Below is a small trained network, with its code and all its weights. Each question gives an input and a class and asks what happens when units are switched off, that is, made to give their printed mean instead of their output.

import numpy as np


def w(rows, s, z=0):
    codes = np.array(rows[::2]) - 128.0
    scale = np.full(codes.shape[1], s)
    scale[-1] = z or s
    return codes * scale


def f(y):
    return np.maximum(y, 0)


def log_softmax(a):
    a = a - a.max(-1, keepdims=True)
    return a - np.log(np.exp(a).sum(-1, keepdims=True))


def net(x, mask):
    res = np.array(x, float).reshape(1, 4) / 4 @ E
    y = f(res @ A[0][:, :-1].T + A[0][:, -1])
    res = res + np.where(mask, y, B[0][:, -1]) @ B[0][:, :-1]
    return log_softmax(res[-1] @ U[:, :-1].T + U[:, -1])


A, B = {}, {}
E = w([
[118,148,134,121,112,145,121,113,126,134,147],'x0',
[51,59,172,49,103,21,77,169,101,106,157],'x1',
[71,234,234,159,182,115,188,169,135,217,102],'x2',
[117,240,87,129,141,144,166,191,52,5,190],'x3',
],0.011)
A[0] = w([
[117,74,141,127,70,156,130,97,132,206,119,107],'neuron 1',
[119,204,174,138,177,84,159,148,129,200,117,68],'neuron 2',
[76,190,211,157,202,115,139,141,148,169,111,70],'neuron 3',
[162,97,153,127,132,104,116,78,159,165,124,133],'neuron 4',
[127,124,116,124,140,120,192,130,102,98,145,70],'neuron 5',
[58,88,157,56,107,64,149,195,129,87,163,11],'neuron 6',
[93,151,120,129,133,150,132,138,92,93,156,83],'neuron 7',
[199,90,76,102,115,136,103,80,99,89,154,79],'neuron 8',
[104,175,77,158,137,139,160,191,87,45,173,126],'neuron 9',
[102,93,152,125,117,175,97,141,193,160,114,102],'neuron 10',
[193,89,65,106,86,145,83,85,96,78,132,90],'neuron 11',
[180,161,59,152,178,186,126,134,163,103,71,34],'neuron 12',
[75,128,205,183,162,141,178,167,124,145,140,46],'neuron 13',
[117,67,127,134,101,114,140,72,146,163,83,124],'neuron 14',
[155,112,155,74,100,90,76,123,203,176,144,105],'neuron 15',
[184,178,100,144,126,184,164,93,133,140,94,26],'neuron 16',
[203,150,85,171,171,184,181,65,150,122,128,39],'neuron 17',
[134,197,104,117,133,121,152,181,86,58,170,131],'neuron 18',
[121,110,122,127,106,136,160,121,83,149,129,73],'neuron 19',
[133,193,99,98,144,150,131,205,86,56,148,130],'neuron 20',
[145,131,143,134,126,114,128,120,132,116,130,86],'neuron 21',
[143,93,83,146,65,124,155,133,110,120,141,50],'neuron 22',
[111,135,112,140,166,139,140,165,90,88,165,91],'neuron 23',
[125,126,157,114,115,95,167,95,162,153,124,119],'neuron 24',
[186,69,102,118,89,171,86,118,137,108,139,81],'neuron 25',
[190,159,126,113,159,83,109,120,161,126,138,93],'neuron 26',
[179,147,100,173,108,222,159,115,148,137,103,44],'neuron 27',
[73,110,165,89,136,87,90,149,132,98,148,3],'neuron 28',
[60,109,131,91,91,37,94,122,63,145,142,38],'neuron 29',
[61,98,158,66,110,82,86,162,99,108,129,30],'neuron 30',
[161,100,110,165,125,143,130,63,163,196,92,120],'neuron 31',
[190,100,66,105,100,132,96,100,152,86,167,73],'neuron 32',
[162,90,59,103,87,123,109,78,154,81,157,95],'neuron 33',
[123,188,194,133,162,110,178,175,134,172,138,47],'neuron 34',
[174,148,120,247,160,168,131,108,152,131,147,36],'neuron 35',
[105,122,117,94,117,167,121,107,133,172,161,66],'neuron 36',
[166,118,108,120,138,120,128,111,140,93,110,70],'neuron 37',
[124,100,128,142,141,116,72,92,183,193,112,150],'neuron 38',
],0.012,0.0042)
B[0] = w([
[121,53,154,94,179,114,125,64,101,148,55,202],'neuron 1',
[40,99,17,146,152,210,94,193,116,132,165,227],'neuron 2',
[62,122,52,161,123,237,137,216,83,190,201,236],'neuron 3',
[180,125,173,91,192,129,142,106,83,120,73,193],'neuron 4',
[131,79,175,108,126,98,120,134,102,150,108,159],'neuron 5',
[118,172,124,175,30,93,175,72,203,55,168,221],'neuron 6',
[162,142,153,72,163,119,77,96,117,155,112,178],'neuron 7',
[3,83,92,132,153,132,109,193,118,173,187,223],'neuron 8',
[217,52,156,105,202,106,107,85,41,136,23,249],'neuron 9',
[178,88,128,119,147,154,123,93,90,153,95,182],'neuron 10',
[57,131,118,168,165,177,153,212,119,198,211,242],'neuron 11',
[179,182,95,187,53,104,142,128,149,84,141,206],'neuron 12',
[42,115,73,106,134,168,112,196,117,129,141,199],'neuron 13',
[163,116,155,99,172,141,87,99,113,157,56,203],'neuron 14',
[201,108,223,89,127,104,114,80,96,141,49,197],'neuron 15',
[165,184,122,132,23,82,154,132,154,81,186,207],'neuron 16',
[137,203,124,183,44,81,169,80,226,63,164,227],'neuron 17',
[225,55,231,61,198,145,80,44,91,192,54,240],'neuron 18',
[119,136,116,83,147,110,114,124,130,131,145,128],'neuron 19',
[191,73,203,92,194,140,80,41,101,190,25,240],'neuron 20',
[137,134,133,126,125,167,132,119,126,120,135,128],'neuron 21',
[97,120,96,159,135,181,156,117,134,169,162,169],'neuron 22',
[181,118,166,100,174,157,153,99,95,154,110,185],'neuron 23',
[147,118,171,103,136,156,76,114,101,181,120,167],'neuron 24',
[78,92,85,75,147,172,123,176,106,145,164,211],'neuron 25',
[132,119,139,156,79,151,110,126,129,136,74,132],'neuron 26',
[127,179,134,137,83,25,134,105,210,38,160,219],'neuron 27',
[146,218,127,171,54,90,164,123,195,61,167,186],'neuron 28',
[141,173,123,193,55,28,149,99,194,45,179,212],'neuron 29',
[156,211,86,199,47,92,201,89,196,48,175,212],'neuron 30',
[181,80,242,102,121,76,130,68,135,179,67,221],'neuron 31',
[55,169,42,154,149,188,133,184,96,171,154,222],'neuron 32',
[70,133,102,102,141,222,128,218,85,161,152,230],'neuron 33',
[71,134,50,116,165,166,146,184,116,140,160,217],'neuron 34',
[95,171,152,163,74,25,148,95,196,54,182,209],'neuron 35',
[148,122,148,90,125,158,124,138,108,126,126,143],'neuron 36',
[86,128,111,127,80,171,133,140,94,139,97,158],'neuron 37',
[226,117,187,72,198,120,73,117,64,112,48,214],'neuron 38',
],0.0071,0.017)
U = w([
[181,128,171,118,142,155,133,92,78,155,87,248],'0',
[34,147,106,133,106,205,140,223,91,157,172,87],'1',
[137,180,137,147,4,103,150,106,153,68,167,21],'2',
],0.011,0.0015)

Each question gives the input, the list of numbers given to net, and the class t.
The units are the neurons (one row each of A and B). Each row of codes is followed by its name. A weight is (code - 128) times the scale printed after its matrix; where a second scale follows, it is the last column's (A, B and U).
mask holds one flag per neuron, in row order. A switched-off neuron (its flag False) gives its mean, the last column of its row in B, instead of its output. The means were averaged over made-up inputs and are rounded, as every weight is.
A unit's drop is (log p(t) with every unit on - log p(t) with that unit switched off) / (log p(t) with every unit on - log p(t) with every unit switched off).
The circuit of an input: a set's keep is (log p(t) with only the set's units on - log p(t) with every unit switched off) / (log p(t) with every unit on - log p(t) with every unit switched off). Starting from the 12 units with the biggest drops (on a tie, the unit counted first), units are removed one at a time, each time the one whose removal leaves the highest keep (on an exact tie, the one counted first), for as long as the keep stays at least 0.8.
circuit, biggest first: the units of the circuit, biggest drop first
most important unit: the unit with the biggest drop
top k neurons: the k neurons with the biggest drops, biggest first
drop of u: that unit's drop, to one decimal
input [-2,4,-4,1], class 1: top 3 neurons	(neuron 17; neuron 27; neuron 33)
input [0,6,8,-6], class 1: circuit, biggest first	(neuron 3)
input [-2,7,-7,-4], class 1: top 2 neurons	(neuron 33; neuron 11)
input [0,6,-1,7], class 0: top 2 neurons	(neuron 18; neuron 20)
input [-4,3,-6,7], class 0: top 3 neurons	(neuron 18; neuron 9; neuron 20)
input [2,5,-1,5], class 0: top 4 neurons	(neuron 18; neuron 20; neuron 9; neuron 17)
input [-4,-6,7,7], class 0: top 4 neurons	(neuron 18; neuron 9; neuron 20; neuron 11)
input [-1,7,-2,-6], class 2: top 2 neurons	(neuron 29; neuron 30)
input [5,3,-6,6], class 0: top 2 neurons	(neuron 18; neuron 9)
input [-1,-1,7,-6], class 1: top 2 neurons	(neuron 3; neuron 2)
input [-6,7,-2,7], class 0: top 4 neurons	(neuron 18; neuron 20; neuron 9; neuron 17)
input [-6,-6,-2,5], class 2: top 4 neurons	(neuron 17; neuron 27; neuron 12; neuron 35)
input [-3,-7,-3,-6], class 2: top 3 neurons	(neuron 17; neuron 27; neuron 35)
input [-2,6,5,-3], class 2: most important unit	neuron 29
input [3,7,3,6], class 2: top 4 neurons	(neuron 6; neuron 30; neuron 29; neuron 28)
input [-7,-6,-6,0], class 1: drop of neuron 32	0.5
input [-6,-1,6,-2], class 1: drop of neuron 17	0.0
input [-3,7,3,8], class 0: drop of neuron 20	0.5
